Here is a tiny trained network, its code and every weight. The questions are about switching its units off for an input and a target symbol, where a switched-off unit gives its printed mean instead of its output.

import numpy as np


def w(rows, s, z=0):
    codes = np.array(rows[::2]) - 128.0
    scale = np.full(codes.shape[1], s)
    scale[-1] = z or s
    return codes * scale


def norm(h):
    return h / np.sqrt((h * h).mean(-1, keepdims=True) + 1e-5)


def f(y):
    return y / 2 * (1 + np.tanh(0.7978845608 * (y + 0.044715 * y**3)))


def softmax(a):
    e = np.exp(a - a.max(-1, keepdims=True))
    return e / e.sum(-1, keepdims=True)


def log_softmax(a):
    a = a - a.max(-1, keepdims=True)
    return a - np.log(np.exp(a).sum(-1, keepdims=True))


def net(x, mask):
    ids = ['αβγεζηθλμπψω'.index(c) for c in x.split()]
    T = len(ids)
    res = E[ids] + P[:T]
    r = norm(res)
    for j in range(3):
        rows = slice(3 * j, 3 * j + 3)
        q, k, v = (r @ M[0][rows].T for M in (Q, K, V))
        z = softmax(np.where(np.tri(T) > 0, q @ k.T / 3**0.5, -1e9)) @ v
        o = O[0][rows]
        res = res + np.where(mask[j], z, o[:, -1]) @ o[:, :-1]
    y = f(norm(res) @ A[0][:, :-1].T + A[0][:, -1])
    res = res + np.where(mask[3:11], y, B[0][:, -1]) @ B[0][:, :-1]
    return log_softmax(norm(res)[-1] @ U[:, :-1].T + U[:, -1])


Q, K, V, O, A, B = {}, {}, {}, {}, {}, {}
E = w([
[124,100,159,107],'α',
[116,94,159,93],'β',
[211,75,106,120],'γ',
[118,98,159,114],'ε',
[145,137,156,108],'ζ',
[162,184,72,78],'η',
[52,77,81,121],'θ',
[134,147,151,127],'λ',
[156,126,157,192],'μ',
[178,163,115,148],'π',
[132,126,155,126],'ψ',
[3,196,94,174],'ω',
],0.0033)
P = w([
[175,170,116,112],'0',
[36,129,220,133],'1',
[180,160,103,112],'2',
[29,138,229,135],'3',
[179,158,100,112],'4',
[22,140,236,138],'5',
[178,158,97,114],'6',
[13,139,238,142],'7',
[178,158,99,114],'8',
[9,134,244,141],'9',
[179,157,99,111],'10',
],0.0013)
Q[0] = w([
[189,144,59,151],'H0',
[254,74,59,139],'H0',
[51,193,193,98],'H0',
[217,105,86,153],'H1',
[182,108,20,83],'H1',
[72,162,244,164],'H1',
[82,119,190,140],'H2',
[124,130,70,157],'H2',
[220,88,24,102],'H2',
],0.0051)
K[0] = w([
[183,122,99,181],'H0',
[155,104,58,186],'H0',
[100,136,254,73],'H0',
[171,151,178,111],'H1',
[174,124,186,178],'H1',
[92,126,44,86],'H1',
[137,88,104,181],'H2',
[105,177,118,102],'H2',
[111,134,148,38],'H2',
],0.0065)
V[0] = w([
[243,66,185,129],'H0',
[128,82,111,245],'H0',
[118,216,134,91],'H0',
[34,158,83,164],'H1',
[183,140,88,140],'H1',
[95,255,101,50],'H1',
[69,148,162,46],'H2',
[137,62,134,185],'H2',
[125,208,103,71],'H2',
],0.0027)
O[0] = w([
[33,222,123,170,255],'H0',
[163,198,125,34,40],'H0',
[148,70,76,191,197],'H0',
[4,206,108,209,43],'H1',
[112,128,122,75,91],'H1',
[85,197,254,115,178],'H1',
[132,173,105,50,154],'H2',
[103,113,216,177,104],'H2',
[160,152,46,88,132],'H2',
],0.0018,0.00098)
A[0] = w([
[40,67,137,112,73],'N0',
[51,168,163,182,182],'N1',
[121,146,183,94,83],'N2',
[65,127,42,29,1],'N3',
[53,102,159,51,76],'N4',
[72,144,87,3,70],'N5',
[132,173,101,70,97],'N6',
[140,83,137,96,178],'N7',
],0.0048,0.0017)
B[0] = w([
[122,203,85,151,153],'N0',
[118,80,86,88,249],'N1',
[114,69,119,153,163],'N2',
[173,82,207,92,106],'N3',
[254,170,86,148,159],'N4',
[107,131,194,110,132],'N5',
[58,120,113,183,128],'N6',
[39,114,89,159,160],'N7',
],0.0033,0.0018)
U = w([
[203,87,192,70,58],'α',
[195,95,59,111,200],'β',
[191,212,64,159,191],'γ',
[68,67,211,227,39],'ε',
[225,161,186,224,106],'ζ',
[177,200,98,42,227],'η',
[156,97,19,209,7],'θ',
[72,251,141,177,102],'λ',
[96,171,238,55,169],'μ',
[51,153,32,124,198],'π',
[136,10,129,129,186],'ψ',
[103,55,84,6,17],'ω',
],0.012,0.0019)

Each question gives the input, a string of symbols that net reads in full, and the target symbol t.
The units are the heads (3 rows each of Q, K, V and O) and the neurons (one row each of A and B). Each row of codes is followed by its name. A weight is (code - 128) times the scale printed after its matrix; where a second scale follows, it is the last column's (O, A, B and U).
mask holds one flag per unit, heads first, then neurons. A switched-off unit (its flag False) gives its mean, the last column of its rows in O or B, instead of its output. The means were averaged over made-up inputs and are rounded, as every weight is.
A unit's drop is (log p(t) with every unit on - log p(t) with that unit switched off) / (log p(t) with every unit on - log p(t) with every unit switched off).
The circuit of an input: a set's keep is (log p(t) with only the set's units on - log p(t) with every unit switched off) / (log p(t) with every unit on - log p(t) with every unit switched off). Starting from all 11 units, units are removed one at a time, each time the one whose removal leaves the highest keep (on an exact tie, the one counted first), for as long as the keep stays at least 0.8.
circuit, biggest first: the units of the circuit, biggest drop first
most important unit: the unit with the biggest drop
k most important neurons: the k neurons with the biggest drops, biggest first
heads that matter: for each layer, one digit per head in row order, 1 if its drop is at least 0.15 and else 0, layers parted by /
input ψ π γ ζ, target ψ: 2 most important neurons -> N2, N7
input ω π ψ ψ, target λ: 2 most important neurons -> N0, N4
input ψ ζ α γ θ λ π α, target π: circuit, biggest first -> N0, N1, H1, N4
input α β α ζ, target α: heads that matter -> 011
input ψ η ψ λ α η θ λ, target π: heads that matter -> 101
input γ λ θ, target ω: circuit, biggest first -> N3, N0, H0
input ψ ε ψ β, target η: heads that matter -> 001
input ζ γ ε ψ ψ θ μ μ θ μ λ, target λ: most important neuron -> N1
input α ε π λ, target ω: 3 most important neurons -> N1, N6, N2
input ζ ψ γ μ θ ε, target π: circuit, biggest first -> H1, N0, N1
input ε β θ θ θ β, target π: 2 most important neurons -> N0, N1
input ζ ψ λ μ μ μ θ λ α η, target μ: 3 most important neurons -> N3, N5, N6
input θ β λ π, target π: circuit, biggest first -> H1, N1, N4
input ψ θ α, target ψ: 3 most important neurons -> N7, N1, N4
input ψ μ ε θ π α, target π: circuit, biggest first -> N0, H1, N1, N4
input μ η ψ π ψ γ λ η μ μ ε, target θ: circuit, biggest first -> N7, N4, N1
input μ μ θ ψ ε ε ω ω ζ, target μ: circuit, biggest first -> N1, N4, N0
input ζ β θ ψ λ ζ, target π: 4 most important neurons -> N1, N3, N0, N2
input θ λ μ ψ π ζ, target ε: heads that matter -> 101
input θ ζ η ω ε μ μ ψ μ μ α, target ψ: heads that matter -> 111
input ε μ ψ λ γ γ β, target α: circuit, biggest first -> H1, N5, N1
input λ ω ψ ψ θ μ γ λ ζ, target μ: heads that matter -> 000
input μ ψ ω μ θ, target ω: circuit, biggest first -> N3, H0, N0
input ψ β ε ε α α ψ α, target θ: heads that matter -> 010
input μ β β λ α ψ β, target α: most important unit -> N4
input α π ψ ψ α λ, target ω: heads that matter -> 011
input μ λ α λ, target ε: heads that matter -> 001
